Here is a tiny trained network, its code and every weight. The questions are about switching its units off for an input and a class, where a switched-off unit gives its printed mean instead of its output.

import numpy as np


def w(rows, s, z=0):
    codes = np.array(rows[::2]) - 128.0
    scale = np.full(codes.shape[1], s)
    scale[-1] = z or s
    return codes * scale


def f(y):
    return y / 2 * (1 + np.tanh(0.7978845608 * (y + 0.044715 * y**3)))


def log_softmax(a):
    a = a - a.max(-1, keepdims=True)
    return a - np.log(np.exp(a).sum(-1, keepdims=True))


def net(x, mask):
    res = np.array(x, float).reshape(1, 8) / 4 @ E
    y = f(res @ A[0][:, :-1].T + A[0][:, -1])
    res = res + np.where(mask, y, B[0][:, -1]) @ B[0][:, :-1]
    return log_softmax(res[-1] @ U[:, :-1].T + U[:, -1])


A, B = {}, {}
E = w([
[149,132,132,128,127,110,135,122,110,119,135,132],'x0',
[95,131,130,135,121,131,127,146,146,128,131,132],'x1',
[172,168,68,69,44,110,180,248,119,164,62,53],'x2',
[137,127,131,108,133,125,113,136,140,117,117,130],'x3',
[107,145,131,131,116,122,143,137,129,123,127,150],'x4',
[72,198,143,202,150,135,16,141,19,144,52,124],'x5',
[155,121,241,213,90,199,186,143,126,77,52,97],'x6',
[171,117,125,109,152,139,101,120,144,137,110,113],'x7',
],0.014)
A[0] = w([
[120,130,209,195,177,199,127,74,121,68,115,184,145],'neuron 0',
[128,50,171,170,138,108,161,86,211,59,177,169,194],'neuron 1',
[150,96,33,76,110,122,210,143,198,137,162,156,227],'neuron 2',
[100,106,93,103,174,100,59,72,130,141,192,219,255],'neuron 3',
[100,133,190,207,155,138,49,111,92,77,68,119,123],'neuron 4',
[149,218,100,144,93,127,54,140,78,157,139,117,141],'neuron 5',
[115,159,94,143,157,125,93,56,149,135,170,180,213],'neuron 6',
[94,174,73,97,106,131,80,164,53,187,79,112,97],'neuron 7',
[113,89,166,97,109,188,170,120,176,92,154,149,221],'neuron 8',
[191,168,167,170,62,151,189,196,145,121,43,50,36],'neuron 9',
[151,143,11,104,97,80,170,155,147,159,125,126,199],'neuron 10',
[99,113,19,55,126,86,122,129,116,159,157,94,237],'neuron 11',
[168,97,176,130,130,145,176,68,194,87,156,141,217],'neuron 12',
],0.011,0.0061)
B[0] = w([
[118,170,179,101,172,130,167,37,141,75,186,43,237],'neuron 0',
[166,56,122,126,140,206,167,142,170,136,122,140,245],'neuron 1',
[90,117,194,41,112,93,158,91,89,140,172,147,254],'neuron 2',
[80,34,112,148,4,74,64,147,60,120,84,148,240],'neuron 3',
[84,186,142,90,160,128,67,27,218,110,145,72,224],'neuron 4',
[110,154,70,161,151,26,86,109,192,131,128,180,187],'neuron 5',
[114,65,118,139,102,107,114,75,77,112,57,147,202],'neuron 6',
[107,158,73,162,177,20,57,171,180,138,123,186,200],'neuron 7',
[201,101,184,177,127,182,157,158,97,159,155,134,210],'neuron 8',
[64,31,125,173,97,96,104,86,68,166,64,72,220],'neuron 9',
[112,146,197,59,155,86,149,118,147,192,182,134,220],'neuron 10',
[127,150,143,103,135,56,88,102,136,195,176,175,228],'neuron 11',
[160,82,140,108,98,202,210,189,160,114,141,109,231],'neuron 12',
],0.011,0.025)
U = w([
[140,22,147,131,34,145,157,132,49,179,92,108,225],'0',
[113,181,195,55,184,115,131,39,176,130,203,100,217],'1',
[69,110,55,224,86,97,55,70,107,63,47,95,115],'2',
[173,219,1,156,204,81,109,207,164,182,145,176,4],'3',
[220,106,142,192,149,227,211,147,185,41,149,88,24],'4',
],0.0099,0.003)

Each question gives the input, the list of numbers given to net, and the class t.
The units are the neurons (one row each of A and B). Each row of codes is followed by its name. A weight is (code - 128) times the scale printed after its matrix; where a second scale follows, it is the last column's (A, B and U).
mask holds one flag per neuron, in row order. A switched-off neuron (its flag False) gives its mean, the last column of its row in B, instead of its output. The means were averaged over made-up inputs and are rounded, as every weight is.
A unit's drop is (log p(t) with every unit on - log p(t) with that unit switched off) / (log p(t) with every unit on - log p(t) with every unit switched off).
top k neurons: the k neurons with the biggest drops, biggest first
drop when u is switched off: that unit's drop, to one decimal
input [8,0,4,-2,-7,-6,1,6], class 0: top neuron : (neuron 4)
input [-4,-7,1,4,-3,8,-1,0], class 3: top 3 neurons : (neuron 7; neuron 9; neuron 3)
input [2,4,6,-1,8,-2,0,8], class 1: top 3 neurons : (neuron 3; neuron 10; neuron 6)
input [5,5,7,-5,-1,-1,0,1], class 1: top 2 neurons : (neuron 3; neuron 10)
input [0,2,6,-7,7,-7,0,-3], class 1: top 4 neurons : (neuron 10; neuron 3; neuron 2; neuron 6)
input [-4,-3,-1,3,6,7,6,-6], class 1: top 2 neurons : (neuron 4; neuron 0)
input [8,-7,0,7,-4,7,4,5], class 1: top 3 neurons : (neuron 4; neuron 3; neuron 0)
input [7,-7,0,-8,8,-7,5,-7], class 4: top 2 neurons : (neuron 3; neuron 12)
input [4,-1,-2,1,-3,7,0,4], class 2: top 2 neurons : (neuron 10; neuron 2)
input [-8,7,-3,-7,1,-3,0,-8], class 0: drop when neuron 4 is switched off : 0.1
input [-7,7,2,8,8,8,6,4], class 2: drop when neuron 9 is switched off : 1.3
input [-2,-5,4,4,-1,8,2,-5], class 2: drop when neuron 9 is switched off : 0.2
